Here is a tiny trained network, its code and every weight. The questions are about switching its units off for an input and a class, where a switched-off unit gives its printed mean instead of its output.

import numpy as np


def w(rows, s, z=0):
    codes = np.array(rows[::2]) - 128.0
    scale = np.full(codes.shape[1], s)
    scale[-1] = z or s
    return codes * scale


def f(y):
    return np.maximum(y, 0)


def log_softmax(a):
    a = a - a.max(-1, keepdims=True)
    return a - np.log(np.exp(a).sum(-1, keepdims=True))


def net(x, mask):
    res = np.array(x, float).reshape(1, 6) / 4 @ E
    y = f(res @ A[0][:, :-1].T + A[0][:, -1])
    res = res + np.where(mask, y, B[0][:, -1]) @ B[0][:, :-1]
    return log_softmax(res[-1] @ U[:, :-1].T + U[:, -1])


A, B = {}, {}
E = w([
[104,172,178,7,255,178,137],'x0',
[123,132,127,118,121,119,131],'x1',
[15,254,174,158,59,219,95],'x2',
[165,130,132,130,127,153,120],'x3',
[179,203,197,181,163,12,21],'x4',
[124,128,129,128,128,126,131],'x5',
],0.0077)
A[0] = w([
[138,189,162,112,200,86,96,50],'neuron 0',
[130,121,94,124,155,152,154,140],'neuron 1',
[146,151,109,178,109,87,98,130],'neuron 2',
[213,69,121,156,121,1,114,193],'neuron 3',
[149,144,150,187,98,75,114,115],'neuron 4',
[117,185,154,164,72,136,139,129],'neuron 5',
[60,197,147,93,120,251,151,136],'neuron 6',
[127,102,100,148,84,140,138,180],'neuron 7',
[105,114,130,46,185,204,196,139],'neuron 8',
[157,70,126,112,149,81,141,249],'neuron 9',
[159,28,106,58,197,99,165,254],'neuron 10',
[148,232,172,81,253,76,74,12],'neuron 11',
[108,186,161,161,96,166,131,156],'neuron 12',
[63,173,146,78,125,218,143,103],'neuron 13',
[118,43,62,169,9,177,175,229],'neuron 14',
[89,224,140,175,63,140,89,137],'neuron 15',
[154,84,129,143,117,88,128,189],'neuron 16',
[158,139,143,206,85,59,77,139],'neuron 17',
[166,94,163,112,126,97,172,204],'neuron 18',
[119,94,94,132,81,133,142,150],'neuron 19',
[132,98,91,146,62,141,136,183],'neuron 20',
],0.011,0.0039)
B[0] = w([
[122,62,154,189,127,162,165,176],'neuron 0',
[132,116,130,98,120,108,113,158],'neuron 1',
[169,194,126,119,129,111,122,171],'neuron 2',
[158,189,16,171,200,144,182,230],'neuron 3',
[158,199,125,108,122,102,102,176],'neuron 4',
[127,177,185,147,93,113,107,179],'neuron 5',
[34,197,91,71,143,164,177,235],'neuron 6',
[111,100,155,159,126,134,154,175],'neuron 7',
[151,134,92,25,106,86,57,218],'neuron 8',
[153,71,58,128,173,137,141,192],'neuron 9',
[205,36,106,65,135,73,45,232],'neuron 10',
[81,2,165,206,120,176,194,208],'neuron 11',
[109,177,174,151,74,122,116,186],'neuron 12',
[76,182,86,83,166,178,160,209],'neuron 13',
[87,13,181,196,149,179,185,255],'neuron 14',
[129,212,214,149,69,113,97,212],'neuron 15',
[153,139,82,152,166,136,149,173],'neuron 16',
[148,229,85,132,134,90,110,202],'neuron 17',
[124,83,86,123,149,114,130,171],'neuron 18',
[150,88,133,156,133,144,145,172],'neuron 19',
[107,86,162,170,127,142,144,187],'neuron 20',
],0.021,0.015)
U = w([
[189,14,143,183,160,124,152,246],'0',
[135,229,31,78,188,138,162,208],'1',
[89,105,242,165,74,185,170,108],'2',
[185,216,177,144,75,59,59,4],'3',
[175,86,117,22,123,71,1,62],'4',
],0.0066,0.0015)

Each question gives the input, the list of numbers given to net, and the class t.
The units are the neurons (one row each of A and B). Each row of codes is followed by its name. A weight is (code - 128) times the scale printed after its matrix; where a second scale follows, it is the last column's (A, B and U).
mask holds one flag per neuron, in row order. A switched-off neuron (its flag False) gives its mean, the last column of its row in B, instead of its output. The means were averaged over made-up inputs and are rounded, as every weight is.
A unit's drop is (log p(t) with every unit on - log p(t) with that unit switched off) / (log p(t) with every unit on - log p(t) with every unit switched off).
The circuit of an input: a set's keep is (log p(t) with only the set's units on - log p(t) with every unit switched off) / (log p(t) with every unit on - log p(t) with every unit switched off). Starting from the 12 units with the biggest drops (on a tie, the unit counted first), units are removed one at a time, each time the one whose removal leaves the highest keep (on an exact tie, the one counted first), for as long as the keep stays at least 0.8.
units of the circuit, in order: the units of the circuit, biggest drop first
most important unit: the unit with the biggest drop
top k neurons: the k neurons with the biggest drops, biggest first
drop of u: that unit's drop, to one decimal
input [0,-6,3,-1,-4,6], class 2: most important unit => neuron 3
input [-2,-4,-5,-8,1,0], class 1: top 2 neurons => [neuron 3; neuron 11]
input [5,2,0,-1,0,-7], class 4: top 3 neurons => [neuron 14; neuron 3; neuron 8]
input [8,-8,-4,-1,1,1], class 0: top 2 neurons => [neuron 11; neuron 0]
input [-1,4,0,-6,-7,-8], class 0: top 3 neurons => [neuron 14; neuron 15; neuron 12]
input [1,0,-1,-6,8,-8], class 0: top 2 neurons => [neuron 11; neuron 6]
input [-8,0,8,-3,1,8], class 3: top 2 neurons => [neuron 17; neuron 11]
input [0,7,7,-2,8,-4], class 3: top 4 neurons => [neuron 14; neuron 17; neuron 15; neuron 4]
input [7,4,-5,-4,1,-2], class 0: top 3 neurons => [neuron 11; neuron 0; neuron 17]
input [6,-3,0,8,5,-6], class 0: top 2 neurons => [neuron 15; neuron 6]
input [1,-5,-2,4,-2,3], class 4: top 2 neurons => [neuron 11; neuron 14]
input [4,-1,0,3,4,-7], class 0: top 2 neurons => [neuron 6; neuron 15]
input [-8,1,3,0,1,-5], class 3: top 3 neurons => [neuron 17; neuron 11; neuron 4]
input [8,0,6,8,4,7], class 2: units of the circuit, in order => [neuron 11]
input [6,-6,-1,-3,0,4], class 4: top 2 neurons => [neuron 14; neuron 8]
input [-8,3,-1,-4,8,-4], class 1: drop of neuron 3 => 3.4
input [2,-3,-6,-5,-5,3], class 4: drop of neuron 10 => 0.1
input [8,8,-2,-3,-1,1], class 4: drop of neuron 8 => 0.3
